Below are the code and all the weights of a small trained network. Each question names an input and a target symbol and asks about switching units off, where a switched-off unit gives its printed mean instead of its output.

import numpy as np


def w(rows, s, z=0):
    codes = np.array(rows[::2]) - 128.0
    scale = np.full(codes.shape[1], s)
    scale[-1] = z or s
    return codes * scale


def norm(h):
    return h / np.sqrt((h * h).mean(-1, keepdims=True) + 1e-5)


def f(y):
    return y / 2 * (1 + np.tanh(0.7978845608 * (y + 0.044715 * y**3)))


def softmax(a):
    e = np.exp(a - a.max(-1, keepdims=True))
    return e / e.sum(-1, keepdims=True)


def log_softmax(a):
    a = a - a.max(-1, keepdims=True)
    return a - np.log(np.exp(a).sum(-1, keepdims=True))


def net(x, mask):
    ids = ['αδζημξτ'.index(c) for c in x.split()]
    T = len(ids)
    res = E[ids] + P[:T]
    r = norm(res)
    for j in range(3):
        rows = slice(2 * j, 2 * j + 2)
        q, k, v = (r @ M[0][rows].T for M in (Q, K, V))
        z = softmax(np.where(np.tri(T) > 0, q @ k.T / 2**0.5, -1e9)) @ v
        o = O[0][rows]
        res = res + np.where(mask[j], z, o[:, -1]) @ o[:, :-1]
    y = f(norm(res) @ A[0][:, :-1].T + A[0][:, -1])
    res = res + np.where(mask[3:19], y, B[0][:, -1]) @ B[0][:, :-1]
    return log_softmax(norm(res)[-1] @ U[:, :-1].T + U[:, -1])


Q, K, V, O, A, B = {}, {}, {}, {}, {}, {}
E = w([
[22,165,222,218],'α',
[66,64,125,29],'δ',
[254,157,120,41],'ζ',
[66,181,190,210],'η',
[183,43,128,107],'μ',
[58,179,185,202],'ξ',
[65,102,111,61],'τ',
],0.014)
P = w([
[66,254,172,130],'0',
[97,96,132,126],'1',
[98,88,134,129],'2',
[93,91,127,129],'3',
[100,89,128,127],'4',
[101,87,130,130],'5',
[100,84,132,133],'6',
[105,83,135,133],'7',
[101,85,138,137],'8',
[103,84,141,140],'9',
[104,82,140,143],'10',
[102,81,144,148],'11',
[105,78,143,150],'12',
[108,81,145,154],'13',
],0.013)
Q[0] = w([
[146,7,135,86],'h0',
[85,88,93,192],'h0',
[83,156,138,124],'h1',
[179,190,47,123],'h1',
[103,96,142,161],'h2',
[116,124,165,175],'h2',
],0.015)
K[0] = w([
[109,254,177,36],'h0',
[61,129,161,162],'h0',
[85,85,109,145],'h1',
[112,228,136,77],'h1',
[122,154,161,116],'h2',
[164,148,208,83],'h2',
],0.014)
V[0] = w([
[184,227,69,221],'h0',
[45,122,81,146],'h0',
[105,125,37,124],'h1',
[252,62,77,132],'h1',
[153,8,74,229],'h2',
[107,101,114,158],'h2',
],0.02)
O[0] = w([
[64,171,36,147,14],'h0',
[121,50,104,137,229],'h0',
[192,130,109,139,129],'h1',
[142,157,87,213,143],'h1',
[195,107,110,251,2],'h2',
[127,145,107,130,149],'h2',
],0.019,0.0087)
A[0] = w([
[55,133,180,192,151],'n0',
[153,133,151,180,125],'n1',
[125,117,103,100,89],'n2',
[162,201,145,177,154],'n3',
[137,133,111,113,110],'n4',
[38,129,128,118,175],'n5',
[121,128,148,182,79],'n6',
[143,252,117,99,3],'n7',
[134,110,90,203,49],'n8',
[134,113,131,147,110],'n9',
[157,75,176,131,211],'n10',
[138,175,63,144,152],'n11',
[154,164,118,97,66],'n12',
[174,86,170,194,97],'n13',
[177,155,150,225,155],'n14',
[87,135,137,131,122],'n15',
],0.018,0.0034)
B[0] = w([
[204,110,94,73,169],'n0',
[96,94,158,77,166],'n1',
[120,82,100,149,139],'n2',
[164,154,171,59,148],'n3',
[110,123,123,138,123],'n4',
[222,118,221,160,200],'n5',
[153,93,146,87,154],'n6',
[135,6,126,180,141],'n7',
[124,111,87,35,199],'n8',
[137,127,125,108,140],'n9',
[112,163,54,199,254],'n10',
[54,166,196,189,161],'n11',
[97,117,67,115,125],'n12',
[143,206,134,77,222],'n13',
[122,26,195,103,208],'n14',
[195,113,153,95,140],'n15',
],0.021,0.0092)
U = w([
[43,171,173,44,209],'α',
[93,6,136,124,153],'δ',
[69,136,104,142,135],'ζ',
[88,135,179,190,2],'η',
[205,126,100,179,110],'μ',
[139,169,30,79,184],'ξ',
[72,113,100,150,109],'τ',
],0.015,0.003)

Each question gives the input, a string of symbols that net reads in full, and the target symbol t.
The units are the heads (2 rows each of Q, K, V and O) and the neurons (one row each of A and B). Each row of codes is followed by its name. A weight is (code - 128) times the scale printed after its matrix; where a second scale follows, it is the last column's (O, A, B and U).
mask holds one flag per unit, heads first, then neurons. A switched-off unit (its flag False) gives its mean, the last column of its rows in O or B, instead of its output. The means were averaged over made-up inputs and are rounded, as every weight is.
A unit's drop is (log p(t) with every unit on - log p(t) with that unit switched off) / (log p(t) with every unit on - log p(t) with every unit switched off).
The circuit of an input: a set's keep is (log p(t) with only the set's units on - log p(t) with every unit switched off) / (log p(t) with every unit on - log p(t) with every unit switched off). Starting from the 12 units with the biggest drops (on a tie, the unit counted first), units are removed one at a time, each time the one whose removal leaves the highest keep (on an exact tie, the one counted first), for as long as the keep stays at least 0.8.
units of the circuit, in order: the units of the circuit, biggest drop first
top k neurons: the k neurons with the biggest drops, biggest first
which heads matter: for each layer, one digit per head in row order, 1 if its drop is at least 0.15 and else 0, layers parted by /
drop when u is switched off: that unit's drop, to one decimal
input ζ μ δ ζ τ τ, target η: top 2 neurons	n11; n7
input δ μ α η, target μ: units of the circuit, in order	h1; n0
input η δ δ ζ μ, target ζ: units of the circuit, in order	h0; h1; n11
input δ δ η δ α δ μ α τ α, target μ: which heads matter	001
input τ τ τ η η δ α δ δ μ η, target ξ: units of the circuit, in order	n0; h1
input δ ξ α ξ δ τ η μ τ, target μ: which heads matter	101
input τ ξ δ η η δ μ δ δ δ δ δ ζ, target ξ: top 2 neurons	n14; n5
input ξ μ τ δ τ, target τ: units of the circuit, in order	h0; h1; n11
input δ ξ τ ζ δ τ δ δ δ μ, target μ: which heads matter	100
input δ η η μ η, target μ: units of the circuit, in order	h1
input τ η ξ δ ζ δ τ μ ξ δ α α δ, target ξ: units of the circuit, in order	h2; h1; n13; n5
input ξ μ δ η δ δ δ α δ δ τ δ, target τ: units of the circuit, in order	h0; h1; h2
input τ τ τ δ δ η μ δ τ η α ξ ξ, target ξ: top 2 neurons	n0; n13
input τ τ μ τ ζ η, target ξ: units of the circuit, in order	h1; n0
input τ τ δ η μ, target ξ: units of the circuit, in order	h1; n13; n5
input τ η ξ ζ δ δ δ α μ τ, target ξ: which heads matter	011
input ξ ξ μ δ δ α η δ τ, target τ: top 4 neurons	n11; n14; n13; n8
input τ ζ δ α ξ δ μ, target ξ: units of the circuit, in order	h1; n13; n10
input δ α ξ τ δ μ ζ, target μ: units of the circuit, in order	h2
input δ τ δ δ δ δ μ ξ, target μ: top 3 neurons	n10; n8; n0
input δ δ τ η μ δ δ η τ η ξ α δ ξ, target μ: which heads matter	000
input δ μ α, target μ: units of the circuit, in order	h1; n0
input η ξ τ μ ξ δ α τ, target ζ: top 2 neurons	n11; n14
input τ μ τ ζ δ δ α τ ξ, target ξ: which heads matter	110
input δ μ δ δ α ξ τ η δ, target μ: top 3 neurons	n10; n13; n8
input ζ δ τ τ δ μ, target η: top 3 neurons	n11; n7; n3
input δ ξ μ ζ, target μ: drop when h0 is switched off	-0.4
input η δ ξ μ δ δ, target ζ: drop when h2 is switched off	0.2
input ξ δ α ξ δ μ, target τ: drop when h1 is switched off	0.4
